Each row is followed by its class; each block has classes of its own.
[  7 -27   3 -20   5  14  24   0  -4  13   5  12 -13  -4   1 -14  13  -3
   6  12  -5 -13  -5   7   9  -4 -14 -23   0  14   8  -5] : Z962
[  7   2   1   7   7   3 -22  -6 -25  22   5  -3  -6  11   3  40  20 -10
  20   3  -3   0  12  -8   0 -10  -2 -13   1   1  11 -10] : Z962
[  9  35  14 -22   3  12  -9  11 -88  24   5 -31  -1  25  27  58  19  -3
  34 -17   2 -33   1 -14 -22  -1   2  -4  -8 -25  -7  13] : Z167
[-14  -5   4  -1   2   0 -27  -3 -30  -3 -19  -8   4  -3  -9  33  13 -10
  15  32  -5  -8 -14  15 -10   0   6 -18   8   3  16  -5] : Z11
[  3 -12  19  -9  14  21  21   7 -66  11  12 -15 -13  10  15  27  12   4
  24  13  -3 -18 -18 -10   1  -4   2  -1   1  -7   2   3] : Z167
[ -5  -3   2   8   6   5   9  -1 -34 -14   8 -18  -9  27   0  20   5   8
   5  12   3 -14  -1   8  -4   2  -2   8  11   1  -4  -2] : Z167
[  2  -7   9 -26   7  30  -1  13 -79  11  -4 -23  -1   6  20  43   0  -2
  15  13  28 -33 -17  -8 -11 -14  -3 -29   5 -15 -13  44] : Z962
[-11   5   1   7  15 -17 -15  16 -23  -2  -2  -9  -6  -6   5  28  18  14
  17  14  10 -18 -28   7  -8 -21   5 -37   2 -10  12 -13] : Z11
[  0  19  -1 -16   4  22 -29   3 -47  19 -11 -28   2  -3  11  42  15   0
  19   9 -14 -29 -20 -11 -24  -6  -3 -41   6  -2   9  -3] : Z11
[  0 -14   5 -10   5   8  34  -6  39   8  19  21   0 -14  -3 -48  -1   4
   3   0   9   3   4 -12  18  13   0  31 -13   0   6  -7] : Z167
[ 10 -16   1  -3   6  14   5  -7 -30   9  -3   7  -7 -12   0  24   3   2
  14   8 -16 -17 -18   6  11 -12   1 -19  25  11  12   3] : Z962
[ 10  15 -32 -10  10  18  -6   5 -61  27  17 -21 -10  -2   4  41   7 -22
  28 -14  -5 -12  -9 -23  -8  -8  11 -15   1 -13   7   8] : Z962
[ -5 -10 -13   3 -12  -6   4   6 -16  32  -9   4  -9   5  19  26  25  -8
   8   0   4 -41   3   6 -22   1  -4  -5   8  -2   8  -8] : Z11
[  9 -10  15  20  13  -3  10   7   5  19   7  -3 -22   9  16  14  13  13
  11   6  11 -15   0   1   1 -18   7   3   1  -9  19  -5] : Z167
[ 20  28   6   4  20  15 -20 -11  -7  -4  19 -39   5  -1  14  13  -8  -6
  26 -11  19  -4  23 -15 -16 -17   8 -21  -6  -4  -3  12] : Z167
[ -5   9 -11  13  -6  -2  -1   3 -30  -2 -11 -19   1  14   6  50  16   6
  31   9  -8  -5  -9   7  -8  -1  -3 -38  18   2  24  -6] : Z11
[  9 -31  12   6  10  15 -13 -15 -19  37   3 -15  -8 -15 -12  18   6   7
  22   3   7 -15   1   6  -7  -6   1 -11  -6  12   3   8] : Z962
[-15  15  27  -7  -9  -3  -6   4 -59  29   4 -21   7  -6   7  17  25   3
  24  -6 -12 -30   7   5 -27  -1   0   4  14   5  16   0] : Z11
[-12 -13  16   5 -11  -4   9  -4  -5  23   7  13   0   1  -2  -5  -4   6
  -4   1 -13  -6  -9   6   0   1   1  20  -2  -3   8   9] : Z11
[ -8   0  22 -20 -13   1   0   9 -62  32   2   7  -1 -11   3  13   1   0
   4 -17  -3 -16   7   9  -8  -4  -8  27  -3  -8   4  27] : Z962
[ -1  13  -2  18  -3  -5 -50  -1 -11   8  -6 -21   0  -3  10  29   2 -11
  -3   2 -25  -9  12   3 -15   0   5  -7   8  -2   0   8] : Z11
[ 17 -18  33   3  13  29  22  -1 -22  -2  11 -15   8  14   5   3 -30  17
   2  12 -10   9  -4   9   0  -3  -1 -11  -2   3 -17   7] : Z167
[-15   1   0  18  -4  -4 -11  -9 -14   5 -14  11   6  -1   6  28  21   2
   2  16  -6 -12  -7  14 -16  -9  -5 -15   3  21  12  -5] : Z11
[  3 -29  11 -15   1  19  17  -2 -49  33   0  26  -8  -4   7  32  11 -12
   0   5  -9 -15   0 -17  -5 -10  -5 -35  -4 -10   5  13] : Z962
[  8  -6   4 -63  13  25  21 -55 -61  -1  31   5 -10  25   6  23  -8   5
  28  -2  -5   4 -26 -19  -5   0 -22 -13   5 -16   6  -7] : Z167
[ -4  24   5   8   4   8 -16   5 -20  -8  -1  -4  -1  -1   5  17  19   2
   8  -8  -6 -21 -11 -56  24  -2  10 -27  10  -2   9  -3] : Z11
[  8  -6  22 -13  10   9   8  -2 -30  22   0 -16  -5   0  -4   6 -10  -1
  23   2  -2 -21   7  -3  -5  -2  -9  -8   1  -1  11 -12] : Z962
[ -5  -4  -2  20  -4  -1  -9 -15  18 -10 -12   2  -1 -19  17 -12  -2   0
  -5  22   1   2  -8  24  -3   2  14  -9   6  18   8   1] : Z11
[-33   7   5 -17 -31  -1  18   8 -20  17   2  14   9   4   5  14   4  -3
 -14 -16   0 -10  -6 -17 -24  27  -9  18 -23  -6  15  -4] : Z11
[-33 -57  38  -1   6  21  40  -2 -21  30   4  13  -4   1 -12  -7 -17  19
  -4  16 -17 -14 -19  24  12   2 -14   7  -9   6  20  -2] : Z962
[-10   3   1  23   1 -12 -10   3 -14   6 -23   3  11  13  -7  29  17   9
  -7  -9 -12  -2 -18  -1 -13 -20   3  15   5   1  14  -6] : Z11
[  6 -27 -12  42   7  16 -14  11 -31  -2  -6 -19 -12  17  10  56   7   0
   4  38   7 -22 -31   6 -17 -17  21 -40  -6  -3  13 -11] : Z11
[ -2   2 -18   3  14  26  17   5 -28 -15  14 -35  -7   8  -8  20   4  -7
  12  20  -1 -12 -18 -23 -10  11  10 -23  -3  -4   7  -7] : Z167
[  2 -14  18  -4  11  27   4   4 -43  18  -3 -14  -9   3  16  13  -7  -4
   9  32  -5 -28 -19   4   3   0  -7 -26   3   1   7   6] : Z962
[ -5   6   1  32   2 -22  -6   2   7  16  -3   2  -6 -10  -8  26  30  -2
   8  -2   6  -2  20   2  -5   0   5   2   4   2  18 -11] : Z11
[  1 -21  23   5  16  18  23  18 -41   1  -6 -17  -1  26  27  19  -8  22
  15  26  -7 -15 -13  10   4 -15  32 -45   2  -3   8   5] : Z167
[-13   4  10  -6   5   1   1   8 -38   6  -8 -13   5   4  -8  25   4   2
  28  -6 -20 -17 -11   1  -9   0  -7 -24   7  -3  11 -22] : Z11
[-29 -15   0  10   3 -10 -18   0  23   2   9  -6  -6   8  11   8  -9  12
   5  20   1  -4   6  21 -14 -14  -6 -23   8   4  17 -10] : Z11
[ -7 -15   0  26  11  -1  25  -2   6   0   9  11  -9  12   1   7   0  10
 -11  12  -2  -5 -14   8   8   1  11  14  -7  -1   6  -4] : Z167
[ -6  -4  11   5  18   9   5  -8   0  20  -4  14  -9   4  -6  -3   8 -31
   1   9  12 -11  -2   7   9 -12   1   2   9  -1  10   9] : Z962
[ -9  30  16  -5  -4   1 -19  -3 -52  17 -21  -6   3  13  23  44 -25 -15
  19   5   5 -28   0   7 -28  -1   7   0  27   0  17  -3] : Z11
[  1  22  13  11  13  30 -17  10 -81   8  14 -50   0  12  20  75  -4  -9
  54  19  -3 -31  -6 -22 -27  -6  13 -38   0 -15  -1   5] : Z167
[ -7 -70   6   5  18  33  37   8 -41  11  -6   4  -5  24  11  -6 -16  24
 -14  37 -23  -8 -53  19   5 -21  -5 -13   0  -1  15   5] : Z962
[  7 -11   2  12   8   9   6  11 -34   4  -3  10  -9 -10  15  -5  19  -2
  -9  17   2 -11 -15   2  -9  -1   5  -6  -1  -5   2  19] : Z11
[ 18  -3 -13  41  14   4 -12  -8  40 -15  20 -24 -14   8  -8  15  -6   5
   9  29  15   5   7  -1   7   1  16  -8  11  14   4   3] : Z167
[ 23  18   2 -11   4  18   2  -1 -63  -3  12 -38 -11   2   4  38  19  -8
  41  14  12 -17  -3 -12 -23  -2   8 -19  12  -9 -13  -1] : Z167
[ -4  32 -12  16   2  15 -23   6 -42   7 -11 -20  -2 -19  -3  40  12 -13
  12   0  -8  -7  -3 -21 -19   7   3  -8 -10   4   0  -3] : Z11
[-25 -85  32 -48  -1  40  79  12 -88  10  -2  31 -18  31  39  -9 -22  20
 -19  31 -12 -17 -59  10  -1   6 -10   7 -14 -15  25  33] : Z167
[  9 -21   4   7   1  21   9  -4 -23  26   6   1  -9   4  -2  -6  14   1
 -20   3   0 -15  -9 -14   0  -4  -5   0  -5  -9   4  -7] : Z962

Next block, with new classes.
[ -5  13 -15  23   9  22   6   3   1   5  -8  16   5  -8   1   2   7 -18
   1  -8  -2   9  -4  -2   7  -2   5   8  12   2  -9  -1] : Z765
[ -4  -6   5   4  -1   1   4  -1   3   1   2   0  -1 -16  14  -5  -1  -2
   3  -2   7   5  -3  -4   2   9   0  -5   2  -2  -1  -8] : Z530
[  3 -18  -1   2  -4  -1   0   1  -1   2   1  -2   8 -11  13   3   4   4
   1 -10   6   5   0  -1  11   0  -2   4 -21 -30  12  -7] : Z530
[ -9  -6   3 -11   0   1   4  -4   2  -5  -5  -2  -2   6 -12   0   2   4
  -2   2   0  -1  -1   2   0  -2   2  -6  14  14 -12  10] : Z765
[  0 -18   0   4  -4   3   8   1  -2   4  -7  -4   1 -10  11  -7   5  -1
   3  10   3  11  -3  -9   7   9  -2   1  -7  -7   7  -4] : Z530
[ -6  -1  -2  18   8   7  12   0   0   2  -9  11   6   8  -4  -9   1  -8
   8  -8  -4   3  -2   0   6  -5   4   0   9  18 -19   0] : Z765
[ -2   1  -4  22   4   2   4   0   6  10 -17   6   5  -7  -6   1  -1 -12
  -4  -4  -2   2  -5   8   3  11   4  -3  16   1 -22   2] : Z765
[  6 -15   0 -23  -1   3   3  -1  -2  -2   3 -10 -15 -13   8  -2  15   3
   1   4   6  -1  -2 -12  -1   6 -10   0 -16  -3  12  -1] : Z530
[  9  -5   9 -22  -4  -2  -2   3  -8   0   4  -4  -2 -15  10   6   0  10
   1   6   6  -4   7  -2  14  -1  -9   3 -25 -17  24  -6] : Z530
[ -3  -9  -2  16  -1   4   9   6   1   0 -22   4   2   3  -3   1   7  -2
  -1   0  -5   7  -7   1   3   0   5  -9   5   5 -16  -1] : Z765
